Rows, each with roughly how far along a hidden order it lies (0 to 10):
[  1   1  -1  17   0  -2   2   2   5 -12   0  -5   0   2   6  -1  -1  -1
   2] | 6
[ 9  6  7  3 -1 -2 -4  5  7  0  7 -5  0 -2  8  0  3  3  3] | 3
[ 6  4  3  9 -3 -2 -2  3 12 -6  7 -5 -1  2  4  1  3  3  1] | 2
[ 2  3  3 -4 -1 -3  0  3  0  7 -3 -1  0 -1  7 -1 -5  0  4] | 7
[  8   1   1  40   0  -2  -1  11  23 -15  12  -9  -1  -1  12  -3   1   1
   4] | 4
[ 4  5  5 -1 -2 -4  0  2  0  1 -2 -3  0  1  7  0 -3  1  5] | 6
[  8  12  13 -16  -1  -5  -4   1  -1  -4   0  -5   1   0   6   1   6   3
   3] | 5
[  7   4   6 -10  -1   0  -4   4   7   9   6  -1   0  -1   3   0  -1   3
   1] | 1
[  1   2   6 -20   1  -1  -2   1  -3   4   0   1   0   0   2   0  -1   0
  -1] | 5
[ -4   1   0 -18   0   0   1  -4 -11  -4  -5   1   1   3 -10   2  -1   0
  -2] | 3
[ 1 -2 -3 14  0  0  1  3 10 -7  3 -3  0  2  1  0 -3  0  0] | 3
[  0  -3  -3  36   0  -2   3   6  17 -11   3  -5  -1   0   9  -4  -4  -2
   3] | 8
[  4   6   5  14  -1  -5   1   5   0 -14  -2  -7   0   3   5   0   1   1
   6] | 7
[ 7  7 11 -7 -1 -4 -2  5  2  2  3 -4  0 -1 11 -2  1  2  6] | 7
[-2  1  2  9  0 -2  2  3  3 -3 -4 -2  0  1  3 -1 -3 -1  3] | 7
[  0  -5  -6  24  -2  -3   5   0   6 -12   0  -5  -1   0   8  -1  -2  -1
   2] | 8
[  3   6   8 -37  -1   0  -4  -3  -4  15   0   3   1   2  -5   3  -1   3
  -1] | 1
[  4   2   1   7  -2  -2  -1   2   9 -11   7  -5   0   2   1   2   4   3
  -1] | 2
[ 3 -2 -4 26 -2  0  1  4 19 -6  7 -3 -1  2  4 -1 -2  1  1] | 2
[  8   2  -1  29  -2  -1  -1   5  17 -15  11  -8  -1   0   7   0   4   3
   0] | 2
[ 1  2  3 -8 -1 -3  1  2 -3  9 -4  0  0  0  5 -1 -6  0  5] | 8
[ 1 -1 -2 10  1  1  0  1  9 -8  6 -2  0  1 -1  0 -1  0 -2] | 2
[18  0 -3 57 -5 -2 -2 15 48  3 21 -9 -2 -3 25 -5 -1  4  8] | 0
[ 6  3  3  7 -2 -2 -2  3 13 -6  7 -4 -1  1  4  1  3  3  0] | 2
[ 6  7 11 -2  1 -4 -2  6 -2 -5  3 -6  0 -1 10 -2  3  1  4] | 8
[ 2  3  5 -9  1  0 -2  2  1  0  3  0  0  0  1  0  1  1 -1] | 3
[ -7  -1   2 -49  -1   1   0  -9 -18  22  -8  10   0   2 -10   3  -3   0
  -3] | 4
[  4  -2  -5  29  -1   1   1   4  14 -12   6  -5   0   2   4  -1  -2   1
   1] | 2
[  0   4   7 -13  -1  -4   0   2  -5   9  -4   0   0  -1   4   0  -3   0
   5] | 8
[  5   7   7 -29  -2  -2  -4  -2  -8   7  -1   1   1   1  -3   3   3   4
   0] | 1
[ 4 -2 -1 20 -2  0  0  5 20 -2  8 -2 -1  0  7 -2 -1  1  1] | 2
[  9   5   5  33  -1  -5   0  11  12 -10   3  -9  -1  -1  17  -4  -2   1
   9] | 8
[-1 -1 -1  6  0  1  0  2 12 -3  5 -1  0  1 -1  0 -1  0 -1] | 3
[ 0 -1 -1 12  0 -1  1  3 12 -4  2 -1  0  2  0 -1 -3 -1  1] | 4
[ 0  4  3  1 -2 -4  2  0 -3 -7 -5 -3  0  4  0  1 -1  1  3] | 6
[  2   1   3 -10  -1  -1  -1   1   5  10   2   0  -1  -1   5  -1  -3   0
   1] | 4
[ 0 -7 -7 26 -3  3  2  3 17  4  3  2 -2  0  4 -2 -3  0  0] | 0
[  4   4   5  23  -1  -4   1   7   7 -12   1  -7   0   1   7  -2   0   1
   5] | 6
[ 2  6  8 -2  0 -3 -1  4 -3 -5 -1 -4  0  0  4 -1  1  1  3] | 6
[ 3  2  4  2 -2 -3  0  3  5  3 -1 -2  0  0  8 -1 -4  1  5] | 6
[ 1 -2 -2 13 -3  0  1  1 13  1  3  0 -1  1  4 -1 -1  1  0] | 2
[ 2  5  4  3 -1 -4  0  2  0 -9  0 -5  0  3  1  1  1  2  3] | 5
[ -2   1   5 -18   0  -1   0   0  -8  10  -4   2   0  -1   1   0  -4  -1
   2] | 7
[ 3 -1 -4 28 -3 -2  3  3 16 -6  2 -4 -1  2  5  0 -3  0  3] | 4
[ 2  5  8  9  3 -4  0  8 -3 -7 -1 -5  0 -1  8 -4 -2 -1  7] | 9
[  7   1   2  49   2  -3   2  11  15 -25   8 -13   0  -1  16  -5   2   0
   6] | 8
[  3   3   4 -15  -2  -1  -1   0   2   7   2   0   0   0   3   0  -1   2
   1] | 3
[  4   5   7 -25   0  -1  -3   0  -6   5   2   0   1   0  -1   2   1   3
   0] | 3
[ 1  5  4  3 -2 -4  1  2 -1 -4 -4 -3  0  2  3  1 -1  1  4] | 6
[  2   8  11  13   3  -6   0   9   1 -17   1  -9   0   0   8  -3   0   0
   7] | 10
[ 3  3  4  4 -1 -2  0  3  5 -4  2 -2  0  1  4 -1 -1  1  2] | 5
[ 12   1  -1  59  -3  -3   0  14  39  -9  14 -10  -2  -2  23  -6  -3   1
   7] | 4
[  6   3   1  17  -2  -1  -3   4  14 -11   9  -4   0   0   0   2   6   3
   0] | 0
[ 1 -1 -2 10 -3 -2  1  1 10 -4  2 -2 -1  2  1  0 -2  1  1] | 3
[10 12 14  0  1 -5 -4  4  6 -9  6 -9  1 -2 15 -2  5  2  4] | 8
[  2   2   5 -18  -1   0  -3   1   2  13   3   2   0  -1   2   0  -3   1
   1] | 3
[ 3 -5 -8 26 -3  2  2  2 15 -5  5 -2 -1  2 -1  0 -1  1 -1] | 0
[  4  11  12  11   2  -8   0   7  -3 -21  -2 -11   1   1   7   0   2   1
   7] | 10
[ 2  0 -1 -9 -4 -1  0 -2  4 11  0  2 -1  1  5  1 -2  2  1] | 2
[  4   3   2  12  -1  -2  -1   3   8 -12   6  -5   0   1   2   1   5   2
   0] | 3
[ -1  -1   0 -15  -1   1  -1  -3   1   0   3   1   0   2  -7   3   2   1
  -5] | 1
[-1 -3 -4 26  0 -1  4  4 13 -7  1 -3 -1  1  7 -3 -4 -3  2] | 7
[-1  1  1 20  0 -3  3  8  5 -9 -1 -5 -1  1  7 -2 -2 -2  4] | 8
[-14  -5  -4 -58  -2   6   1 -15 -30  20 -14  17   0   4 -23   5   0  -1
 -10] | 0
[  3   4   1   8  -3  -4   1   0   4 -10  -1  -5   0   5   0   3   0   3
   3] | 4
[ 2 -1 -2 19 -3 -1  1  1 12 -5  2 -3 -1  3  2  0 -2  1  1] | 3
[ 2 -1 -4 19 -2 -2  2  2 10 -9  2 -4 -1  2  4 -1 -3  0  2] | 5
[ 4 -2 -5 30 -4 -3  4  4 18 -7  2 -5 -2  3 11 -1 -3  0  4] | 6
[ 0 -1  0 -9  0 -1  1  2  5 18 -2  2 -1  2  9 -2 -7  1  6] | 6
[ 0 -5 -6 29 -2 -1  4  3 15 -5  2 -4 -1  1  6 -2 -5 -1  2] | 6
[ 2  4  7 -3 -1 -4  0  4  4  9  0 -2 -1 -1  9 -2 -3  0  6] | 8
[ 1 -2 -3 30 -1 -2  4  4 15 -8  2 -6 -1  1 10 -3 -4 -2  4] | 8
[ 10  -1  -4  56  -1  -2   1  10  30 -16  12 -11  -1   1  13  -3  -2   1
   5] | 3
[  3   4   7 -24  -1  -1  -3   0  -5   8   2   1   0   0   1   1   0   2
   0] | 3
[  6   1  -2  26  -2  -2   0   4  11 -14   4  -7   0   2   4   0   0   2
   2] | 3
[ 4  4  6 -7 -1 -2 -1  2  2 -1  2 -2  0  0  6  0  0  2  1] | 4
[  4   7  11 -17  -1  -2  -2   1  -7   1   1  -2   0   0   4   1   2   2
   1] | 5
[ 5  4  5  9 -1 -3 -2  5  7 -9  6 -5  0  0  7  0  4  2  2] | 4
